(in the rows, 128 means zero)
Each row of numbers belongs to one of the objects below and depends on some of the facts about them. Some rows are named. Which object is each other row?

Some rows with their names:
dugrus: [145 190 110 206 157  80 134 108 133 172  94 109 159 123 129  74 131 151
 215 158 100 133 144 126 119 123 133 163 121  94 116 132 120  92 168  96
 147 154 144  66 125  90 133 142]
traplas: [146 171 109 199 161  82 168 106 124 160  90 110 163 138 138 127 128 158
 171 160  86 135 145 128 115 123 133 166 122  84 120 175 127  89 137 102
 169 113 142  65 126  88 123 145]
zapom: [170 166 105 168 150 113 125 110 127 142  93 104 201 158 117 126 158 157
 118 159  84 133 184 128 116 124 152 211 118  75  99 178  88 105 134 126
 156 111 143  76 132  95 142 164]
legi: [153 181 123 154 151  91 109 110 114 152 114 107 168 128 114  68 120 153
 143 159 103 135 148 131 131 126 132 160 119  97  93 141  90 123 136  96
 134 118 144  88 128 108 125 146]
kiplis: [175 168 110 176 212 143 107 110 148 147  96 149 158 123 114  61 124 161
 139 225  81 135 150 121 129 123 139 157 120  87 105 113  85 153 141 100
 132 115 189 100 129 120 218 162]
keka: [162 168 132 158 148 105 150 109 107 154  90 104 176 158 119 129 126 159
 126 156  97 150 149 128 123 151 134 165 119 102 100 196 113 100 131  99
 164 112 142  75 125  95 122 145]
trafurol: [162 235 103 161 194  93 108 148 115 141  92 106 160 144 110  95 120 148
 156 158  96 133 221 128 119 119 133 164 125  80  86 118  96  89 135  98
 149 166 141 118 126 144 204 143]
bribul: [196 173 129 153 162 113 120 122 109 142  92 107 160 165 110 115 116 158
 124 158  82 140 150 131 114 188 134 164 120  72  89 181  89  88 134  95
 133 114 143  82 128  97 124 139]
stoflin: [206 186 133 177 149  76 109 112 102 139 113 154 161 126 116  67  95 151
 165 154 107 126 219 127 133 123 134 163 117  84 152 110  69  87 131  99
 130 120 142 118 128 117 140 144]
vetosar: [206 190 200 162 150 123 107 105 100 156  87  97 170 125 117 108 171 189
 157 187 162 150 147 124 115 128 163 191 112  83  90 122  73  89 132  98
 187 111 139 105 123  95 159 146]
nabrokos: [144 168 146 155 151  77 111 110 106 142  96 108 160 119 119  66 147 150
 123 158  86 132 162 143 114 144 133 174 118  73  87 114  72 113 162  96
 132 192 158  81 125 116 121 181]
gesku: [152 174 115 159 149  91 111 113 115 155 109 107 178 130 118  73 130 154
 145 156 100 131 154 128 130 122 133 162 121 103  94 144  89 120 138  96
 134 126 144  81 128 100 130 146]
fiskom: [173 166 108 159 155 106 121 109 114 144  90 104 178 145 118 112 139 155
 122 161  85 131 158 123 118 128 136 182 117  73 100 165  85  92 136 108
 153 110 143  82 128  97 142 146]
vali: [197 188 107 155 152  78 111 108 126 139  87 147 187 123 113 150 102 149
 117 219 108 132 168 122 146 141 135 200 124 102 161 115  64  84 125 172
 129 114 144 118 138  93 163 146]
skerar: [211 187 107 212 150  83 143 108 127 207  91 116 162 120 116 120 114 150
 151 200  87 127 144 121 115 130 134 179 148  62 159 117  68  83 128  97
 127 119 137  74 128  95 149 144]
damen: [215 193 161 173 146  76 106 110 101 141  98 135 158 120 114  67  98 150
 186 160 136 126 208 126 144 123 137 167 117  94 150 113  67  87 134  99
 129 133 145 126 126 108 145 145]
gaflas: [177 180 109 158 149 102 105 113 159 220 131 103 189 124 112  66 132 153
 123 183  97 130 143 122 118 121 135 164 135  74  98 116  69 112 135  97
 127 139 141  75 128 120 145 145]

There are 2 kinds of fact about the objects: pledrir, loskis.
pledrir: points at; loskis: refers to
drotal | loskis truninek, bigru
breflum | pledrir trusale, fegebes, fadel, flefli
poflus | pledrir brolir, karo, trafurol, plalokle, dunim
geskek | pledrir kiplis, trasisto | loskis plekiskul, flano, kabe
brifun | pledrir brimu, karo, brugru, klapla
klifla | pledrir feklu, fisti, stoflin, fliruston, kleza
zufu | pledrir fisti, grudevok, dase, zabror
brudum | pledrir vozir, kabe, dugrus
mudir | loskis gibuk, brudum, brugru, zugam
nebi | loskis kiplis, bafe, kabe
plakli | pledrir damen, rofe | loskis trafurol
brizir | pledrir plozi, flutri, paski, pleplo
fuskam | loskis zugra
notrik | pledrir gogu, biklo, zikul, stoflin, flegepar, paski
fadel | loskis fogir, bepek
grugastek | pledrir lotrik
vufon | loskis gogu
regrim | loskis gaflas
pleso | loskis didri, vali, gibrum
bistar | loskis zugra
druvu | loskis graflu, bire, flobre
popli | pledrir tredi, neluk, stutom, rumim, zulom
zemodri | pledrir fisti, bire, fuskam
gibuk | pledrir stirom, plubi
skerar | pledrir feklu, plobrul, nebi, kabe
flegepar | loskis trafurol
tofa | loskis keli, skefar
fotretur | pledrir regrim | loskis brudum
klasa | pledrir kidrem, klapla, grudevok, feren, stutom, tikle
duva | loskis plobok, fegebes, gaflas
bigru | pledrir plozi, duva, truklon, tebam
gebin | pledrir drebra, kiplis, takliful, dudel, brilan, gesku, bisi
kegran | pledrir kidrem, nebi, pleplo
guse | pledrir zise, druvu, graflu, bire, vufon, stutom | loskis plupepil
vali | pledrir klaplas, replasor, graflu, stutom
zugra | pledrir trudrel, flivofa, nedrak
kupe | pledrir trutramom, tupluk, plalokle | loskis flogi
zise | loskis pefler, plalokle
bamor | loskis mebri
klipil | pledrir dugrus
bribul | pledrir plozi, zugam
trusan | pledrir trafurol, refiral, ranem | loskis plalokle, zugam
motrubren | pledrir lokol, puson, stirom
skoru | pledrir tredul, flano, duflu, dase, fadel
sagrak | pledrir zabror
plozi | loskis fusak
brupek | pledrir guso, pleso, gesku, vufon
topok | pledrir tredul, duva, kleza
keka | pledrir zoter, munuk | loskis gogu, klasa
karo | loskis dase
mebri | pledrir tredul, goplar, demis, dase, flefli
skefar | pledrir planu, stutom
klapla | loskis klaplas, refiral, guple
venam | pledrir dudel, trasisto, zadis, stutom
paski | loskis plalokle, rofe
stutos | pledrir dunim, rofe, fuskam
vetosar | pledrir rofe
fiskom | pledrir mudir, loruduk
flobre | pledrir runu, duflu, brugru, didri, feren, fadel, pleplo
fita | pledrir klener, redul, nebi | loskis tasku
fosok | loskis trusale
zapom | pledrir lotrik, zise, klapla, mudir, brilan, fadel
riplar | pledrir bidrek, truklon | loskis kluken, klidi
kuflun | pledrir redul, plalokle, bafe, zugam | loskis brugru, nabrokos, truninek, flivofa
nosuk | pledrir brusko, kabe | loskis fusak, fisti, refiral
fevi | pledrir trusale, flegepar
grudevok | loskis replasor
klafir | pledrir lokol, fosok | loskis fisti, bire
lokol | loskis dunim, ranem, kegran
sukul | pledrir runu, duva, zikul, planu | loskis fusak, fegebes, nedrak
klaflu | pledrir tredul, kiplis, bistar, gaflas
loruduk | loskis grepor, dudel
traplas | pledrir replasor, bistar, pleso, nebi, drotal, dugrus | loskis sosedil
plobrul | loskis bepek, kleza
midrul | pledrir vozir, vudubar, traludam, guple, nabrokos
flefli | loskis grepor, sagrak
nefida | pledrir stirom | loskis gibuk, kegran
brusko | loskis trafurol, plupepil
leka | loskis didri, dunim, nedrak, skerar
lugik | pledrir nabrokos | loskis damen, zelok, stoflin, gibrum
brustak | loskis kiplis, trutramom
redul | loskis zelok
vudom | pledrir damen, brusko, tupluk, planu | loskis zelok, zadis
tikle | loskis tredul, nedrak
gibrum | pledrir rigrin, trusale, pefler, graflu, zelok, dunim
biklo | loskis zufu, gibuk, brugru, feren, zadis
stilel | pledrir bidrek | loskis brudum, bisi, rofe
getra | pledrir brugru, brudru, dugrus
sketre | pledrir nufom
drebra | loskis puson, pefler, plupepil
mitis | pledrir duva, stirom, paski, legi

Rows to name:
No name comes twice in this set of rows, the named rows included.
[166 167 109 159 159  97 157 110 109 141  90 106 168 161 120 131 139 158
 150 156  84 136 148 131 115 164 134 178 118  72 106 205  99  86 135  97
 162 116 144  64 128  95 123 143] : fita
[215 164 161 192 142  77 175 112 100 139  86 142 158 152 129 140  93 153
 162 155 102 130 205 123 141 146 131 186 121  93 189 173  68  88 127 112
 178 106 144 106 124  96 120 161] : lugik
[148 207 181 159 168 102 104 106 102 170  91  94 158 119 114  67 179 152
 146 183 129 156 179 126 117 125 144 175 119  73  84 114  71  91 136  94
 165 227 141 114 124 156 176 179] : rofe
[190 163 218 154 146  78 133 104 101 143  83 129 156 123 118 132  97 155
 131 158 111 136 177 124 141 178 131 187 117  97 145 122  70  87 130  99
 170 117 148 125 127  94 122 147] : vudom
[144 176 121 156 154  83 109 112 108 163  89 103 159 119 116  67 141 151
 123 164  83 142 176 132 114 124 137 162 122  71  82 115  90 112 146  93
 132 203 141  90 126 147 141 176] : bisi
[144 167 142 157 162  85 177 114 104 156  83 102 157 128 133 142 131 156
 122 159  85 172 187 125 112 150 131 193 130  70  87 167 103  95 132  95
 194 157 142  86 126 122 122 191] : trusan
[146 208 109 229 182  78 143 102 109 169  86 108 155 116 133 100 136 149
 134 195  81 137 149 145 108 121 130 184 122  66  88 110 106  87 171  98
 145 228 144  79 124  91 161 149] : brudum
[148 174 138 154 151  82 110 112 108 158  91 106 172 121 112  79 105 152
 126 169 116 152 147 124 154 149 134 163 120 126  90 121  95 108 137  99
 130 134 152  99 124  97 134 146] : planu
[203 162 108 196 147 103 109 108 140 249 120 104 180 122 112  69  97 149
 120 160  86 129 148 123 136 123 135 163 134  71 118 111  71 141 130  99
 125 114 140  92 125 122 144 148] : tredul
[216 191 110 185 150  82 109 112 122 182 127 121 171 120 113  71 108 146
 149 169 113 125 175 123 121 124 136 164 136  71 155 114  67  88 130  98
 126 127 144  92 131 146 149 148] : didri
[143 178 126 159 149  80 107 107 107 141  93 106 158 114 123  68 152 152
 121 157  79 130 181 154 113 129 134 194 119  69  90 113  70  93 174  98
 130 222 158  83 128 131 132 203] : brugru
[150 238 106 169 198  88 106 152 111 142  91 100 159 136 111  94 104 146
 144 157  93 140 227 126 116 117 135 160 139  82  86 118 112  87 134  98
 154 183 142 129 125 150 215 143] : plupepil
[147 163 166 154 151  89 180 111 104 171  84 104 159 128 125 134 114 160
 119 156  78 184 165 128 117 197 133 183 139  71  86 181 115  97 130  92
 178 147 141  81 126 113 121 153] : stilel

The same objects again, as new rows of numbers:
Known rows:
bisi: [126 149 126 146 128 129 142 141 133 118 133 104 165 132 131 132 148 147
 144 118 101 137 128 129 119 125 144 112 126 127]
gogu: [111 122 118 103 169 175 180 108 112 103 132 134 159 133  87 147 147 146
 150 126  94 141 111  98  90 113 153 108 142 119]
mitis: [117 124 115 124 122 180 141 131 133 134 128 129 119 148 104 136 108 125
 123  99 104 102 116 133 129 146 141 127 155 123]
dudel: [121 159 139 133  86 121 161 137 123 116 157  98 176 135 125 149 145 135
 121 114  79 122 138  80 141 117 141 106 128 132]
redul: [126 129 140 117 145 119 119 139 139 130 145 136 113 108 132 115 110 146
 103 124 105 140 107 162 133 103 112  95 144 136]
kidrem: [133 129 139 123 132 110 135 135 140 124 138 119 144 116 131 124 130 137
 112 116  91 131 115 139 121 115 130 109 145 123]
kluken: [ 70 133 152 152  88 143 216 112 134  75 164 107 126 126  94 149 156 135
 142 107  71 137 119 127 118 154 186  82 172 124]
leka: [112 124 129 127 150 137 116 136 130 133 137 125 106 139 116 117 116 144
 118 107 105 133 124 154 141 114 118 105 145 135]
tasku: [106 166 143 125 129 175 146 191 151  75 109 113 154 150 147 139 140 121
 139  96  97 133 152 147 146 142 131  96 144 101]
plozi: [117 133 131 118 136 130 137 142 142 142 134 136 123 125 123 113 111 138
  96 123 122 140 100 159 142 107 119 111 153 131]
nefida: [106 125 116 128 141 163 126 135 129 139 135 128 104 152 108 121 107 137
 116 106 117 122 119 150 147 124 126 117 151 134]
bidrek: [117 138 131 128 125 134 146 140 135 135 137 133 138 124 114 123 129 147
 127 118 111 143 113 137 139 121 129 109 138 137]
truklon: [121 136 129 123 120 141 150 139 136 136 137 132 140 126 114 122 127 141
 121 117 115 139 108 138 135 122 131 110 144 132]
stoflin: [123 136 131 134 126 129 144 146 131 124 107 131 161 117 108 107 141 136
 140 125 103 143 122 125 101 145 140 125 136 104]
lotrik: [129 131 139 129 125 107 136 132 129 125 139 114 144 130 127 130 144 144
 122 104 100 140 124 143 132 109 124 112 141 131]
stutos: [131 114 128 125 133 144 104 132 108 107 127 136 114 120  99 140 114 138
 129  90  86 113 145 139  98 130 121 111 141 128]
nebi: [128 131 148 104 154 112 110 139 140 142 140 119 139 117 130 114 110 134
 106 137  82 124 115 116 149  89 111 106 139 141]

Rows to name:
No name comes twice in this set of rows, the named rows included.
[115 147 147 115  84 141 158 140 113 121 148 122 160 134 114 146 134 137
 136 103  77 118 135  88 137 133 131 109 137 136] : grepor
[128 122 159  94  87  99 103 108  91 158 158 122 144 117  98 139 108 146
 101 120  63  98 111  97 154  65  97  94 147 184] : karo
[130 108 137 119 128 140 127 121 122 123 126 107 122 158 118 132 129 122
 128  73  78 101 128 141 129 136 128 133 158 117] : skoru
[126 132 117 121 111 186 144 142 131 123 120 128 144 137 121 138 121 136
 140 104 100 106 109 136 106 155 143 125 143 119] : bigru
[129 130 142 116 125 114 143 133 142 132 133 124 146 120 132 119 132 134
 110 116  99 136 103 142 130 118 128 117 149 120] : pleplo
[129 123 114 139 140 150 116 129 124 107 139 111 117 136 118 149 112 129
 120  98  89  96 138 130 108 126 137 112 139 126] : popli
[137 114 135 109 128 160 105 133 111 107 135 138 111 119 116 152 109 144
 125  82  86 108 127 157  98 126 112 100 145 136] : poflus
[131 115 131 130 123 146 125 133 118 111 108 112 144 137 117 126 137 133
 149  89  80 108 136 134  99 154 138 129 140 105] : zufu
[127 110 136 122 128 140 120 123 113 117 122 110 118 148 111 135 129 128
 128  75  85 106 135 141 117 132 126 125 154 118] : breflum
[128 138 135 138 129 128 142 143 136 123 127 109 160 131 131 118 151 141
 149 118  95 135 122 127 121 138 139 115 131 118] : gaflas
[123 140 132 140 145 120 129 134 139 121 145 112 135 126 123 128 131 142
 125 119  94 130 132 127 127 113 133 105 134 129] : guso

Now the same objects, written a new way:
Some rows with their names:
traplas: [128 127 133 142 126 129 126 125 122 117 122 148 111 115 120 127 121 137
 124 118 125 124 119 116 122 122 121 131 145 125 136 103 131 135 114 124
 119 122 119 116 130 145 132]
zugam: [110 160 109 112 139 125 120 127 146 140 145 168 133 114 118 136 119 115
 162 127 115 124 135 170 169 117 116 129 149 171 126 158 151 122 161 124
 153 119 149 114 142 109 130]
legi: [126 129 132 120 132 129 133 125 122 117 123 111 125 116 120 129 135 127
 126 128 121 126 113 116 123 121 133 132 127 131 118 130 138 137 122 124
 121 137 130 123 140 126 129]
gruskulor: [122 126 121 124 130 128 130 125 123 117 123 115 111 115 119 128 130 133
 125 120 123 125 114 116 124 121 133 130 127 133 125 122 132 132 122 125
 118 126 120 120 134 123 129]
plalokle: [108 149 106 109 143 124 119 125 126 134 133 184 114 112 119 129 147 117
 152 118 115 123 118 165 174 117 117 125 155 179 127 159 148 122 164 127
 156 119 160 114 151 107 128]
druvu: [174 124 134 118 133 127 119 126 125 119 124 169 141 113 119 133 129 118
 127 127 172 125 109 137 132 151 113 130 126 119 132 104 127 162  98 124
 109 118 141 133 128 130 128]
plobrul: [123 137 119 149 133 129 134 125 121 117 122 167 114 123 119 127 120 151
 125 125 121 126 111 112 119 119 121 130 141 123 128 105 135 141 108 124
 133 144 122 131 126 135 129]
plekiskul: [139 124 164 107 135 139 128 133 143 115 125  90 109 125 119 126 147 118
 153 132 138 149 166 118 121 130 120 132 128 158 129 106 139 123 146 124
 119 180 120 113 135 110 149]
karo: [126 132 112 119 135 128 130 125 120 117 123 125 120 117 119 127 125 136
 125 118 129 126 112 115 121 125 127 131 128 123 128 106 142 139 112 125
 120 137 123 125 127 113 130]
motrubren: [116 125 120 129 129 128 134 125 126 117 123 102 113 116 119 128 133 127
 126 119 122 125 122 117 121 121 142 131 128 144 122 124 136 137 123 127
 120 121 120 116 145 143 129]
trafurol: [112 131 105 106 140 127 120 122 121 120 123 128 107 112 132 129 186 118
 125 117 116 125 110 154 171 117 122 127 147 168 135 160 140 121 152 134
 121 117 147 121 160 110 127]
keli: [118 128 125 124 125 128 131 126 123 118 124  98 109 112 120 128 127 129
 126 118 117 132 117 118 123 119 148 132 128 141 120 145 130 127 142 128
 120 126 120 120 151 120 129]
nosuk: [127 123 107 116 122 140 118 126 143 127 122 126 145 113 134 132 120 121
 126 160 174 124 112 114 125 139 113 130 127 118 137 104 126 164  98 123
 114 117 150 132 129 132 129]
stutos: [117 127 130 124 132 127 125 125 121 116 125 105 113 117 119 129 120 132
 126 117 136 125 114 115 125 118 136 130 133 131 130 113 129 125 136 127
 137 125 119 116 141 139 129]
replasor: [134 134 146 119 123 127 126 127 122 116 124 118 110 114 120 128 121 131
 126 118 118 136 119 125 126 121 119 129 134 132 117 138 130 122 139 125
 122 128 121 124 135 110 129]
skoru: [115 127 132 121 128 128 129 126 124 117 123 118 111 113 122 129 121 137
 125 116 127 124 110 118 125 123 151 130 132 130 136 106 138 145 126 128
 125 122 120 114 139 143 128]
klaflu: [121 127 140 127 126 129 129 126 127 116 122 125 109 113 123 128 122 136
 126 119 118 125 121 119 123 124 137 130 134 134 132 106 132 135 118 128
 125 121 121 115 130 141 129]

Which object is each row?
No name comes twice in this set of rows, the named rows included.
[110 156 108 112 160 126 121 126 128 133 123 245 155 118 119 128 158 121
 149 129 116 123 111 133 122 118 114 127 152 150 143 104 161 144 105 123
 146 121 166 116 126 116 138] : paski
[169 125 175 108 147 143 129 132 124 114 121 115 110 134 119 126 144 126
 157 148 148 146 142 113 121 136 111 133 129 125 144  97 147 133 104 121
 119 195 122 113 124 111 169] : nebi
[111 142 110 109 150 124 119 123 124 126 122 180 110 112 123 129 177 117
 134 118 116 123 111 163 172 117 120 125 159 172 139 146 143 121 147 133
 157 117 153 115 145 113 129] : pefler
[153 122 180 107 131 142 123 133 153 113 124  91 109 125 119 128 140 118
 160 150 140 162 168 115 134 129 114 130 129 158 129 107 133 120 163 123
 123 188 119 112 136 109 153] : kabe
[145 123 109 119 124 131 121 126 137 124 124 137 145 111 127 129 137 116
 127 144 174 123 111 124 131 148 114 133 126 120 133 106 127 172  97 123
 112 117 143 129 129 141 127] : klafir

